What each symbol does to the objects:
Fal ! Kuf
Fal * Vos
Fal + Rol
Fal @ Fef
Fal % Pip
Des ! Pob
Des * Gad
Des § Gib
Des + Kap
Des @ Nof
Des % Rog
Sar ! Rog
Sar * Kop
Sar § Pir
Sar + Gel
Sar @ Nif
Sar % Pob
Nez ! Bav
Nez * Pap
Nez § Kap
Nez + Gib
Nez @ Poz
Nez % Nub
Gof ! Fef
Gof * Zin
Gof § Fab
Gof + Lon
Gof @ Kuf
Gof % Dar
Fef ! Gof
Fef * Nub
Fef § Siv
Fef + Vol
Fef @ Fal
Fef % Pap
Zin ! Nub
Zin * Gof
Zin § Gel
Zin + Pir
Zin @ Vib
Zin % Bav
Bap ! Tur
Bap § Vos
Bap + Tuz
Bap @ Dep
Bap % Rap
Gel ! Dep
Gel * Fab
Gel § Zin
Gel + Sar
Gel @ Tur
Gel % Buf
Lon ! Vol
Lon * Pir
Lon § Kop
Lon + Gof
Lon @ Puv
Lon % Saf
Dar ! Pap
Dar * Bav
Dar § Mir
Dar + Saf
Dar @ Fen
Dar % Gof
Buf ! Kap
Buf * Mir
Buf § Bav
Buf + Pob
Buf @ Suf
Buf % Gel
Bav ! Nez
Bav * Dar
Bav § Buf
Bav + Zem
Bav @ Rok
Bav % Zin
Nuf ! Doz
Nuf * Vov
Nuf § Ruk
Nuf + Rok
Nuf @ Zem
Nuf % Vak
Vug ! Dof
Vug * Nof
Vug § Riv
Vug + Nim
Vug @ Gad
Vug % Lor
Kav ! Lor
Kav * Nif
Kav § Puv
Kav + Nis
Kav @ Kop
Kav % Dof
Lel ! Kop
Lel * Rog
Lel § Vol
Lel + Siv
Lel @ Lor
Lel % Gad
Mir ! Feb
Mir * Buf
Mir § Dar
Mir + Pel
Mir @ Sud
Mir % Fab
Vib ! Vos
Vib * Kuf
Vib § Tur
Vib + Vak
Vib @ Zin
Vib % Rok
Nub ! Zin
Nub * Fef
Nub § Dep
Nub + Gan
Nub @ Vos
Nub % Nez
Dep ! Gel
Dep * Siv
Dep § Nub
Dep + Rog
Dep @ Bap
Dep % Kap
Siv ! Fab
Siv * Dep
Siv § Fef
Siv + Lel
Siv % Feb
Kuf ! Fal
Kuf * Vib
Kuf § Nis
Kuf + Puv
Kuf @ Gof
Kuf % Fen
Pob ! Des
Pob * Pel
Pob § Zem
Pob + Buf
Pob @ Ruk
Pob % Sar
Pir ! Gan
Pir * Lon
Pir § Sar
Pir + Zin
Pir @ Vak
Pir % Zem
Lor ! Kav
Lor * Tuz
Lor § Rol
Lor @ Lel
Lor % Vug
Tur ! Bap
Tur * Nis
Tur § Vib
Tur + Nif
Tur @ Gel
Tur % Suf
Vos ! Vib
Vos * Fal
Vos § Bap
Vos + Puz
Vos @ Nub
Vos % Poz
Ruk ! Nof
Ruk * Dof
Ruk § Nuf
Ruk + Suf
Ruk @ Pob
Ruk % Nif
Poz ! Rok
Poz * Pip
Poz § Rap
Poz + Doz
Poz @ Nez
Poz % Vos
Suf ! Rap
Suf * Sud
Suf § Rok
Suf + Ruk
Suf @ Buf
Suf % Tur
Kop ! Lel
Kop * Sar
Kop § Lon
Kop + Fab
Kop @ Kav
Kop % Pel
Saf ! Kad
Saf * Zem
Saf § Pel
Saf + Dar
Saf @ Vov
Saf % Lon
Nim ! Sud
Nim * Rap
Nim § Pip
Nim + Vug
Nim @ Feb
Sud ! Nim
Sud * Suf
Sud § Fen
Sud + Dof
Sud @ Mir
Sud % Nis
Tuz ! Nif
Tuz * Lor
Tuz § Puz
Tuz + Bap
Tuz @ Rog
Tuz % Nof
Gan ! Pir
Gan * Vol
Gan § Rog
Gan + Nub
Gan @ Puz
Gan % Gib
Pel ! Gad
Pel * Pob
Pel § Saf
Pel + Mir
Pel @ Dof
Pel % Kop
Doz ! Nuf
Doz * Riv
Doz § Nof
Doz + Poz
Doz @ Gib
Doz % Puz
Pip ! Fen
Pip * Poz
Pip § Nim
Pip + Riv
Pip @ Pap
Pip % Fal
Rap ! Suf
Rap * Nim
Rap § Poz
Rap + Nof
Rap @ Kap
Rap % Bap
Riv ! Vov
Riv * Doz
Riv § Vug
Riv + Pip
Riv @ Kad
Riv % Rol
Kad ! Saf
Kad * Gib
Kad § Gad
Kad + Pap
Kad @ Riv
Kad % Vol
Puz ! Vak
Puz * Rol
Puz § Tuz
Puz + Vos
Puz @ Gan
Puz % Doz
Feb ! Mir
Feb * Kap
Feb § Pap
Feb + Gad
Feb @ Nim
Feb % Siv
Gib ! Zem
Gib * Kad
Gib § Des
Gib + Nez
Gib @ Doz
Gib % Gan
Nis * Tur
Nis § Kuf
Nis + Kav
Nis @ Fab
Nis % Sud
Fab ! Siv
Fab * Gel
Fab § Gof
Fab + Kop
Fab @ Nis
Fab % Mir
Rol ! Puv
Rol * Puz
Rol § Lor
Rol + Fal
Rol @ Vol
Rol % Riv
Rok ! Poz
Rok * Fen
Rok § Suf
Rok + Nuf
Rok @ Bav
Rok % Vib
Nof ! Ruk
Nof * Vug
Nof § Doz
Nof + Rap
Nof @ Des
Nof % Tuz
Puv ! Rol
Puv * Vak
Puv § Kav
Puv + Kuf
Puv @ Lon
Puv % Vov
Gad ! Pel
Gad * Des
Gad § Kad
Gad + Feb
Gad @ Vug
Gad % Lel
Vol ! Lon
Vol * Gan
Vol § Lel
Vol + Fef
Vol @ Rol
Vol % Kad
Fen ! Pip
Fen * Rok
Fen § Sud
Fen + Vov
Fen @ Dar
Fen % Kuf
Zem ! Gib
Zem * Saf
Zem § Pob
Zem + Bav
Zem @ Nuf
Zem % Pir
Vak ! Puz
Vak * Puv
Vak § Nif
Vak + Vib
Vak @ Pir
Vak % Nuf
Rog ! Sar
Rog * Lel
Rog § Gan
Rog + Dep
Rog @ Tuz
Rog % Des
Pap ! Dar
Pap * Nez
Pap § Feb
Pap + Kad
Pap @ Pip
Pap % Fef
Dof ! Vug
Dof * Ruk
Dof § Vov
Dof + Sud
Dof @ Pel
Dof % Kav
Kap ! Buf
Kap * Feb
Kap § Nez
Kap + Des
Kap @ Rap
Kap % Dep
Vov ! Riv
Vov * Nuf
Vov § Dof
Vov + Fen
Vov @ Saf
Vov % Puv
Nif ! Tuz
Nif * Kav
Nif § Vak
Nif + Tur
Nif @ Sar
Nif % Ruk

In the rows, 149 stands for zero.

The rows follow the links: the fewer symbols apart two objects are, the more alike their rows tend to be.

Here are some objects, each with a row of numbers. One shown again gets a slightly different row.
Vak 218,195,130,203,106,108,165,85,65,193,212,120,61,205,136,107,111,22,142,133,214,196,97,59,100,93,233,133,185,115,101,187,77,185,115,84,164,87,188,205,187,178,107,181,81,159,96,68,113,90,116,146,123,185,243,176,90,189,182,100,85,131,202,176,210,106
Rol 152,199,167,58,181,92,150,195,80,186,85,52,110,189,167,118,184,18,130,112,199,181,111,222,91,177,225,198,162,114,130,176,97,84,174,81,183,92,175,205,110,126,199,143,93,161,137,90,180,81,184,146,124,218,82,191,104,186,98,116,194,124,106,162,213,124
Kad 103,204,170,63,197,174,164,195,72,126,69,192,234,182,180,167,214,25,195,99,116,179,95,220,98,183,71,215,183,178,117,121,189,91,159,67,180,204,199,92,107,122,182,152,208,152,125,93,165,96,176,199,100,102,77,103,196,184,118,100,205,107,101,120,200,198
Mir 89,98,178,219,127,181,131,199,234,142,201,244,237,108,172,170,102,256,168,157,91,126,191,83,206,202,102,87,110,169,186,124,223,194,177,221,126,202,112,109,173,152,191,152,196,139,176,214,112,225,194,163,176,113,202,143,189,113,107,166,104,166,109,124,90,186
Puz 213,183,113,59,163,97,175,106,71,194,83,46,46,205,114,117,186,21,124,143,203,167,102,233,88,93,212,219,163,126,117,194,87,101,147,96,184,87,191,196,103,173,98,120,96,146,135,95,175,81,121,143,124,196,118,169,99,185,193,99,211,120,192,194,174,118
Gad 81,215,171,99,174,195,117,192,98,135,67,176,251,101,203,188,192,24,162,155,80,101,127,218,109,172,62,158,124,168,203,119,187,100,174,93,116,198,168,89,109,130,179,121,217,153,183,79,181,97,192,206,172,115,45,117,189,199,117,199,223,191,113,132,196,201
Nub 213,90,133,69,173,182,176,99,211,211,71,173,194,179,132,121,214,283,184,129,190,177,197,232,219,132,66,231,171,121,115,185,216,103,140,249,173,107,120,83,118,171,116,136,205,206,104,188,179,225,122,168,106,185,86,97,86,105,182,99,207,107,187,171,93,206
Fal 148,93,175,54,182,106,163,188,211,179,96,54,108,188,174,123,197,275,153,95,218,165,187,215,210,213,215,207,175,105,134,197,97,107,156,242,184,94,109,219,131,151,166,118,104,133,112,232,170,199,183,93,102,215,87,169,93,97,122,116,180,112,86,191,100,103
Kav 128,204,163,239,145,93,134,181,74,173,220,105,106,108,177,110,105,36,110,153,202,115,105,71,104,172,225,81,98,104,214,200,91,191,181,82,114,94,185,206,172,138,193,170,89,148,177,84,110,66,178,126,225,217,213,181,95,181,115,185,103,189,119,177,213,104
Vug 101,195,197,104,168,116,131,191,80,127,79,47,111,120,177,179,174,46,89,162,87,102,96,233,92,175,219,154,130,188,195,124,96,106,187,67,132,207,207,213,119,134,191,107,105,80,175,82,202,69,174,131,173,127,90,192,212,189,107,192,209,187,110,120,170,83
Zin 219,109,115,185,118,179,186,118,195,189,207,248,192,194,134,116,99,279,186,131,210,192,180,91,199,125,67,128,184,127,116,182,203,196,122,220,167,89,110,101,208,169,117,201,193,218,113,216,121,219,125,162,135,202,224,115,110,104,179,126,111,121,174,183,104,180
Des 147,214,125,74,182,175,134,122,93,129,68,173,190,106,101,169,197,38,167,185,99,124,103,237,104,101,58,158,119,199,195,105,200,88,127,74,122,211,194,96,75,174,111,105,217,158,193,80,177,107,91,211,172,92,117,87,204,207,184,181,214,185,188,122,206,206
Gib 162,196,113,63,172,201,179,96,85,115,66,190,188,195,114,174,214,18,193,129,95,180,110,225,93,91,92,232,176,184,97,105,204,88,109,76,177,207,199,82,115,161,109,134,212,165,119,91,172,121,118,211,74,103,95,108,205,207,182,98,200,104,197,128,207,188
Kop 139,182,170,222,117,193,119,177,69,168,207,237,244,107,177,125,101,48,173,180,200,131,110,77,88,174,84,93,131,91,180,201,207,198,172,80,118,110,184,95,178,125,188,163,188,202,172,89,104,96,186,193,211,208,190,110,125,173,102,205,88,197,113,173,186,201

Each walk starts at a row. The symbols on each line, taken left to right, move it on to the next object.
Each answer is a row, close to the row of the object it stands for.
211,198,123,244,121,93,130,119,85,177,226,123,63,118,114,116,85,31,127,186,183,122,114,75,85,96,225,77,130,108,189,168,102,196,132,52,121,98,190,209,183,192,114,188,93,150,192,96,111,88,116,139,213,184,206,165,108,171,186,176,88,190,181,173,183,122
* @ @ * * * % !	165,197,114,99,181,101,129,108,97,108,68,36,53,98,100,172,196,35,106,197,87,109,102,217,79,82,226,140,119,213,193,112,81,97,128,86,109,207,187,192,107,187,112,122,116,96,199,76,174,75,106,132,184,89,111,191,192,203,176,213,195,170,180,112,199,87
@ + % @ + ! +	215,102,122,238,123,106,135,95,218,167,216,111,63,110,139,135,90,268,99,186,201,110,187,68,209,126,215,95,125,120,180,190,84,199,103,216,123,90,119,206,195,166,94,187,112,151,186,217,124,201,131,90,231,183,211,177,96,121,195,173,88,193,197,178,89,99
134,104,160,92,180,192,118,187,212,208,67,178,231,90,181,152,185,276,167,161,201,120,206,235,198,190,84,165,136,99,183,186,229,102,173,232,134,95,107,98,74,117,197,103,197,218,182,215,179,216,177,156,217,219,77,92,105,87,101,187,191,184,100,176,107,193
* + ! § * % % +	140,92,164,164,115,173,172,179,206,175,204,232,233,171,175,106,113,256,194,100,193,158,184,91,204,187,93,121,170,92,116,193,181,175,180,216,187,102,124,80,205,131,183,209,201,195,139,184,126,210,193,161,126,217,184,115,86,99,112,128,85,131,104,176,88,201
* * ! + @ @ *	206,210,119,81,170,182,180,105,46,207,61,201,181,215,116,139,210,32,181,140,189,169,86,209,100,92,57,227,187,96,114,170,219,92,105,77,180,95,206,83,102,156,99,117,203,216,132,92,177,92,108,201,113,184,89,102,96,168,192,119,195,117,178,170,189,192
151,200,102,211,124,103,186,115,93,115,220,123,54,195,120,162,110,38,136,139,116,177,99,69,87,101,224,129,183,194,132,105,86,191,144,42,176,198,194,209,198,161,141,198,99,104,127,79,115,64,125,140,100,90,208,190,199,196,191,99,95,109,192,115,196,100
@ § ! § * § @ %	135,188,181,98,166,100,132,199,71,183,78,38,88,93,181,127,187,39,101,161,207,123,106,217,82,170,208,161,128,89,200,190,94,110,176,84,123,92,203,215,86,121,175,101,85,151,191,93,176,89,178,137,213,212,82,201,93,206,124,198,201,210,104,176,187,105
§ + * ! % * +	85,184,180,195,124,101,159,182,88,106,213,110,114,192,178,164,100,22,162,101,110,177,111,88,86,167,218,133,185,184,90,120,74,202,162,63,173,216,187,217,204,145,195,194,77,93,108,94,125,81,176,142,78,114,204,194,209,175,110,111,107,112,108,130,195,100
153,93,103,233,89,189,160,118,251,126,199,246,206,126,111,183,89,263,143,201,92,104,185,73,196,118,85,79,130,204,186,142,212,182,117,194,126,211,116,89,174,176,110,155,213,145,191,208,126,225,107,154,180,73,234,114,202,103,191,190,107,190,176,122,81,184
§ + @ + + !	168,199,122,75,185,102,153,110,77,133,91,41,69,197,149,169,196,17,133,147,90,191,98,222,106,89,233,225,173,194,107,126,96,113,115,106,193,193,199,198,111,182,115,131,104,97,123,113,179,80,112,136,82,75,95,204,183,189,192,95,203,88,170,120,192,110
@ ! ! + ! @	146,95,119,191,105,93,172,96,217,98,234,118,58,201,123,164,113,259,131,146,110,158,200,74,204,130,224,128,198,180,109,117,89,187,116,212,192,207,100,191,207,166,118,196,87,109,114,201,109,184,115,63,75,74,223,170,200,103,177,113,96,96,210,139,99,100
78,89,171,103,184,111,140,190,221,129,93,54,110,99,181,162,201,278,105,163,85,128,188,215,214,217,200,151,131,185,182,127,81,113,186,223,123,206,105,198,104,131,193,103,88,99,181,221,185,192,176,95,170,115,68,152,207,103,120,187,218,162,110,143,103,88
@ * * ! +	81,198,171,242,130,205,130,195,94,125,206,237,234,115,170,153,82,19,168,165,109,107,113,63,93,180,103,94,111,190,191,113,208,201,179,74,120,203,193,101,162,142,185,162,195,146,186,72,114,102,148,206,150,116,210,120,180,208,109,200,99,172,139,127,198,180
+ % ! + §	137,208,180,70,166,204,178,201,73,191,76,156,262,187,179,130,194,26,186,108,190,169,117,229,92,189,84,224,155,83,107,166,201,110,172,89,152,94,189,79,129,125,191,139,199,208,98,72,186,123,179,210,126,222,70,135,110,181,102,118,205,124,105,162,201,175
92,104,170,74,169,113,162,185,234,126,91,45,107,178,189,170,187,257,113,110,74,176,194,241,206,209,206,207,168,177,119,118,95,96,195,230,182,189,101,194,117,127,173,130,97,105,117,215,185,182,196,76,95,96,62,179,216,98,115,96,203,93,128,121,105,101
* * + % !	171,201,181,198,103,125,170,187,47,162,221,116,88,197,195,135,117,14,128,92,197,190,104,64,95,173,235,141,171,103,120,197,98,197,188,59,168,91,186,223,192,108,194,186,95,151,116,74,107,58,171,154,137,221,203,176,97,187,121,117,96,113,96,176,205,111
* + § % @ @	158,102,118,232,93,120,135,115,231,124,193,132,66,90,122,161,104,273,107,205,91,134,186,67,212,134,226,97,129,190,200,112,109,188,106,218,128,190,93,189,188,166,125,166,105,96,187,225,106,190,123,88,155,99,220,168,197,119,181,193,90,169,182,133,119,92
219,113,118,91,177,191,145,129,216,175,79,162,202,93,128,122,210,282,180,188,195,123,202,245,187,136,84,174,115,112,198,174,204,95,126,239,126,98,128,101,99,164,112,104,210,212,178,232,181,213,126,163,220,188,88,121,95,115,183,203,215,206,188,145,99,181
+ @ § @ + § %	157,102,132,110,187,200,117,106,257,120,69,173,197,103,117,179,198,296,171,220,92,109,189,235,221,134,81,165,108,217,177,118,220,102,107,236,122,222,99,97,94,193,95,111,197,160,185,222,184,245,143,165,182,80,91,123,214,111,189,190,183,182,197,139,90,192
§ § ! § ! !	162,117,116,218,93,198,174,100,240,113,216,265,192,188,95,170,104,274,187,150,116,174,202,73,197,133,98,137,176,177,116,118,206,193,115,210,156,196,116,89,200,158,123,179,182,156,129,220,116,209,125,173,86,97,231,106,199,91,204,111,85,93,167,125,84,191
151,97,168,73,176,188,207,180,227,186,74,171,229,182,188,109,196,272,190,98,202,178,184,215,202,204,57,217,174,102,110,179,193,103,183,221,154,88,113,104,98,115,203,129,215,203,119,229,175,206,184,163,129,228,80,123,85,125,112,102,204,133,103,181,89,189
% % ! @ § @ + §	148,190,185,190,129,189,165,185,91,174,197,240,250,187,190,142,97,14,194,96,189,183,96,78,96,172,76,125,189,120,107,186,199,180,179,41,166,103,185,83,196,124,184,205,207,212,105,88,118,125,176,204,123,229,205,120,108,196,92,106,89,123,102,168,197,171
! @ ! % * §	142,182,127,235,121,108,137,120,80,105,216,103,53,116,130,154,86,25,89,187,117,128,79,79,87,102,207,85,105,211,209,109,94,203,135,70,131,215,197,209,167,165,113,171,89,95,169,97,129,66,118,143,173,81,221,160,215,175,197,187,106,170,201,116,179,110
207,102,110,59,198,106,160,123,213,174,82,49,63,178,123,125,200,274,131,137,215,185,204,232,211,123,219,214,174,111,113,191,105,102,117,231,187,77,96,209,126,166,126,125,81,149,131,188,178,172,108,86,124,185,96,176,94,102,177,96,213,113,194,182,99,112
+ + ! @ @ @ * %	88,96,173,200,106,186,168,210,230,116,218,238,223,202,187,160,119,288,178,92,110,168,195,58,200,199,82,121,153,187,115,109,217,190,154,229,163,217,98,100,193,127,203,186,191,126,129,209,105,219,191,182,72,121,192,127,196,116,113,110,92,103,114,114,112,184
% @ § %	73,89,186,207,129,95,140,173,240,105,229,107,97,89,185,170,106,255,101,146,114,118,191,73,194,207,217,87,123,177,200,109,99,172,188,232,135,194,112,197,179,129,192,170,109,91,191,232,120,192,186,77,167,112,203,193,203,108,113,193,97,176,114,114,108,103
